Below is a small trained network, with its code and all its weights. Each question gives an input and a class and asks what happens when units are switched off, that is, made to give their printed mean instead of their output.

import numpy as np


def w(rows, s, z=0):
    codes = np.array(rows[::2]) - 128.0
    scale = np.full(codes.shape[1], s)
    scale[-1] = z or s
    return codes * scale


def norm(h):
    return h / np.sqrt((h * h).mean(-1, keepdims=True) + 1e-5)


def f(y):
    return np.maximum(y, 0)


def log_softmax(a):
    a = a - a.max(-1, keepdims=True)
    return a - np.log(np.exp(a).sum(-1, keepdims=True))


def net(x, mask):
    res = np.array(x, float).reshape(1, 5) / 4 @ E
    u = 0
    for l in range(4):
        y = f(norm(res) @ A[l][:, :-1].T + A[l][:, -1])
        res = res + np.where(mask[u : u + 4], y, B[l][:, -1]) @ B[l][:, :-1]
        u += 4
    return log_softmax(norm(res)[-1] @ U[:, :-1].T + U[:, -1])


A, B = {}, {}
E = w([
[127,197,255,135,81,150,155],'x0',
[114,120,72,138,144,62,166],'x1',
[131,142,140,64,203,124,117],'x2',
[175,91,181,214,55,131,89],'x3',
[144,46,201,85,94,138,146],'x4',
],0.0094)
A[0] = w([
[135,207,194,165,169,151,243,2],'0.n0',
[147,230,88,165,136,167,123,50],'0.n1',
[228,108,199,112,87,203,154,102],'0.n2',
[107,202,217,1,102,91,154,53],'0.n3',
],0.0061,0.0064)
B[0] = w([
[121,131,100,68,229,47,159,166],'0.n0',
[127,188,105,254,185,238,35,164],'0.n1',
[88,84,210,99,194,116,6,254],'0.n2',
[117,116,145,85,151,70,238,238],'0.n3',
],0.0058,0.0033)
A[1] = w([
[154,110,77,228,2,45,168,50],'1.n0',
[108,215,94,217,111,151,83,35],'1.n1',
[172,187,82,138,86,147,102,35],'1.n2',
[127,169,130,217,57,99,150,3],'1.n3',
],0.0074,0.003)
B[1] = w([
[146,77,164,238,252,107,188,252],'1.n0',
[176,166,118,152,159,194,112,220],'1.n1',
[100,193,134,155,122,127,139,156],'1.n2',
[138,92,68,139,88,88,125,196],'1.n3',
],0.012,0.0042)
A[2] = w([
[60,209,202,97,87,131,232,78],'2.n0',
[139,70,254,121,73,178,101,3],'2.n1',
[83,89,158,195,136,133,130,78],'2.n2',
[130,85,206,132,51,152,83,38],'2.n3',
],0.0075,0.003)
B[2] = w([
[152,120,207,111,208,69,187,230],'2.n0',
[83,96,142,137,78,100,78,252],'2.n1',
[154,71,128,164,141,77,134,199],'2.n2',
[55,96,186,108,2,190,118,210],'2.n3',
],0.0097,0.0043)
A[3] = w([
[134,203,93,143,70,125,63,130],'3.n0',
[113,70,194,138,2,152,93,28],'3.n1',
[115,81,1,75,179,78,102,95],'3.n2',
[158,236,100,170,93,120,98,3],'3.n3',
],0.0096,0.0039)
B[3] = w([
[25,219,141,61,197,228,117,156],'3.n0',
[41,83,195,152,12,153,5,244],'3.n1',
[197,132,91,83,1,164,125,254],'3.n2',
[58,255,106,140,157,135,13,157],'3.n3',
],0.0086,0.0061)
U = w([
[111,151,200,60,164,69,213,212],'0',
[169,60,103,249,140,97,161,88],'1',
[157,122,44,25,35,143,129,9],'2',
[100,215,116,174,146,177,90,105],'3',
[72,76,221,138,34,118,67,212],'4',
],0.016,0.0014)

Each question gives the input, the list of numbers given to net, and the class t.
The units are the neurons (one row each of A and B). Each row of codes is followed by its name. A weight is (code - 128) times the scale printed after its matrix; where a second scale follows, it is the last column's (A, B and U).
mask holds one flag per neuron, layer by layer. A switched-off neuron (its flag False) gives its mean, the last column of its row in B, instead of its output. The means were averaged over made-up inputs and are rounded, as every weight is.
A unit's drop is (log p(t) with every unit on - log p(t) with that unit switched off) / (log p(t) with every unit on - log p(t) with every unit switched off).
The circuit of an input: a set's keep is (log p(t) with only the set's units on - log p(t) with every unit switched off) / (log p(t) with every unit on - log p(t) with every unit switched off). Starting from the 12 units with the biggest drops (on a tie, the unit counted first), units are removed one at a time, each time the one whose removal leaves the highest keep (on an exact tie, the one counted first), for as long as the keep stays at least 0.8.
circuit, biggest first: the units of the circuit, biggest drop first
unit that matters most: the unit with the biggest drop
k most important neurons: the k neurons with the biggest drops, biggest first
top k neurons in layer l: the k neurons of layer l with the biggest drops, biggest first
drop when u is switched off: that unit's drop, to one decimal
input [-8,-4,3,6,-5], class 3: 2 most important neurons : 1.n0, 0.n3
input [-6,4,7,-4,5], class 2: unit that matters most : 3.n2
input [6,1,-5,-5,5], class 0: 2 most important neurons : 2.n0, 0.n3
input [5,0,-8,-6,5], class 0: top 2 neurons in layer 0 : 0.n3, 0.n0
input [-5,-1,7,7,-4], class 3: 3 most important neurons : 1.n0, 0.n3, 0.n2
input [4,8,-7,6,7], class 1: 2 most important neurons : 1.n0, 2.n2
input [7,-7,-4,-4,-4], class 0: circuit, biggest first : 2.n0, 3.n1
input [7,7,4,1,7], class 0: 2 most important neurons : 0.n3, 2.n0
input [0,-1,-6,1,-2], class 1: drop when 1.n0 is switched off : 1.3
input [0,0,-6,4,-3], class 1: drop when 1.n0 is switched off : 1.0
input [-6,0,-4,-6,-7], class 2: drop when 3.n0 is switched off : -0.1
